Below is a small trained network, with its code and all its weights. Each question gives an input and a class and asks what happens when units are switched off, that is, made to give their printed mean instead of their output.

import numpy as np


def w(rows, s, z=0):
    codes = np.array(rows[::2]) - 128.0
    scale = np.full(codes.shape[1], s)
    scale[-1] = z or s
    return codes * scale


def f(y):
    return np.maximum(y, 0)


def log_softmax(a):
    a = a - a.max(-1, keepdims=True)
    return a - np.log(np.exp(a).sum(-1, keepdims=True))


def net(x, mask):
    res = np.array(x, float).reshape(1, 5) / 4 @ E
    y = f(res @ A[0][:, :-1].T + A[0][:, -1])
    res = res + np.where(mask, y, B[0][:, -1]) @ B[0][:, :-1]
    return log_softmax(res[-1] @ U[:, :-1].T + U[:, -1])


A, B = {}, {}
E = w([
[98,250,56,51,130,148,119,200],'x0',
[126,122,110,124,135,121,133,123],'x1',
[136,126,99,123,141,102,153,127],'x2',
[124,125,117,127,132,116,144,134],'x3',
[107,183,83,234,37,162,189,59],'x4',
],0.013)
A[0] = w([
[91,255,123,72,133,142,133,191,192],'n1',
[151,144,95,191,114,130,136,142,13],'n2',
[93,131,84,148,135,86,111,186,59],'n3',
[143,59,121,131,73,65,68,91,178],'n4',
[117,88,191,174,151,127,142,117,190],'n5',
[192,85,210,105,135,126,183,60,159],'n6',
[167,87,154,72,158,97,99,172,65],'n7',
[146,129,146,76,188,76,50,131,74],'n8',
[129,30,210,166,131,95,194,103,166],'n9',
[141,85,181,78,152,91,96,202,73],'n10',
[118,146,146,135,105,171,149,72,85],'n11',
[133,88,156,116,169,97,124,177,16],'n12',
[108,182,86,76,97,168,138,178,163],'n13',
[138,183,79,209,22,165,169,98,3],'n14',
[49,102,69,150,143,126,140,124,2],'n15',
[120,213,121,146,155,99,49,130,190],'n16',
[157,77,136,74,148,132,103,190,93],'n17',
],0.0092,0.002)
B[0] = w([
[251,48,28,69,201,218,66,234,240],'n1',
[104,144,147,149,73,67,125,101,161],'n2',
[132,49,176,115,176,149,142,125,153],'n3',
[146,140,97,23,152,146,83,142,191],'n4',
[143,91,17,92,160,154,73,146,198],'n5',
[170,114,100,108,162,175,86,139,213],'n6',
[65,203,165,194,76,100,165,132,205],'n7',
[68,137,186,150,82,96,173,53,204],'n8',
[198,13,45,84,234,194,61,172,247],'n9',
[77,168,163,139,60,46,200,82,214],'n10',
[79,204,129,113,115,119,123,145,170],'n11',
[101,152,100,181,111,147,158,113,180],'n12',
[174,137,84,105,132,162,56,106,208],'n13',
[1,174,145,229,61,98,220,116,245],'n14',
[116,81,172,120,132,138,102,61,144],'n15',
[133,108,88,184,156,135,85,152,174],'n16',
[84,205,169,189,52,120,230,111,198],'n17',
],0.007,0.014)
U = w([
[237,48,81,42,200,123,44,186,252],'0',
[56,156,247,147,64,48,255,77,4],'1',
],0.0085,0.0015)

Each question gives the input, the list of numbers given to net, and the class t.
The units are the neurons (one row each of A and B). Each row of codes is followed by its name. A weight is (code - 128) times the scale printed after its matrix; where a second scale follows, it is the last column's (A, B and U).
mask holds one flag per neuron, in row order. A switched-off neuron (its flag False) gives its mean, the last column of its row in B, instead of its output. The means were averaged over made-up inputs and are rounded, as every weight is.
A unit's drop is (log p(t) with every unit on - log p(t) with that unit switched off) / (log p(t) with every unit on - log p(t) with every unit switched off).
unit that matters most: the unit with the biggest drop
k most important neurons: the k neurons with the biggest drops, biggest first
drop when u is switched off: that unit's drop, to one decimal
input [7,-2,2,6,7], class 0: 2 most important neurons : (n1 n13)
input [-7,-6,1,-3,-8], class 1: unit that matters most : n10
input [6,-6,-3,0,6], class 0: 3 most important neurons : (n1 n13 n10)
input [-8,-5,8,-4,8], class 0: 2 most important neurons : (n9 n5)
input [8,0,2,-7,8], class 0: 3 most important neurons : (n1 n13 n10)
input [-5,6,7,-5,5], class 0: 3 most important neurons : (n9 n10 n17)
input [2,6,-2,-2,-3], class 1: drop when n9 is switched off : 0.5
input [-8,1,-2,-1,5], class 0: drop when n16 is switched off : 0.0
input [7,3,-3,-4,-8], class 1: drop when n7 is switched off : 0.3
input [3,-2,1,1,-4], class 1: drop when n9 is switched off : 0.5
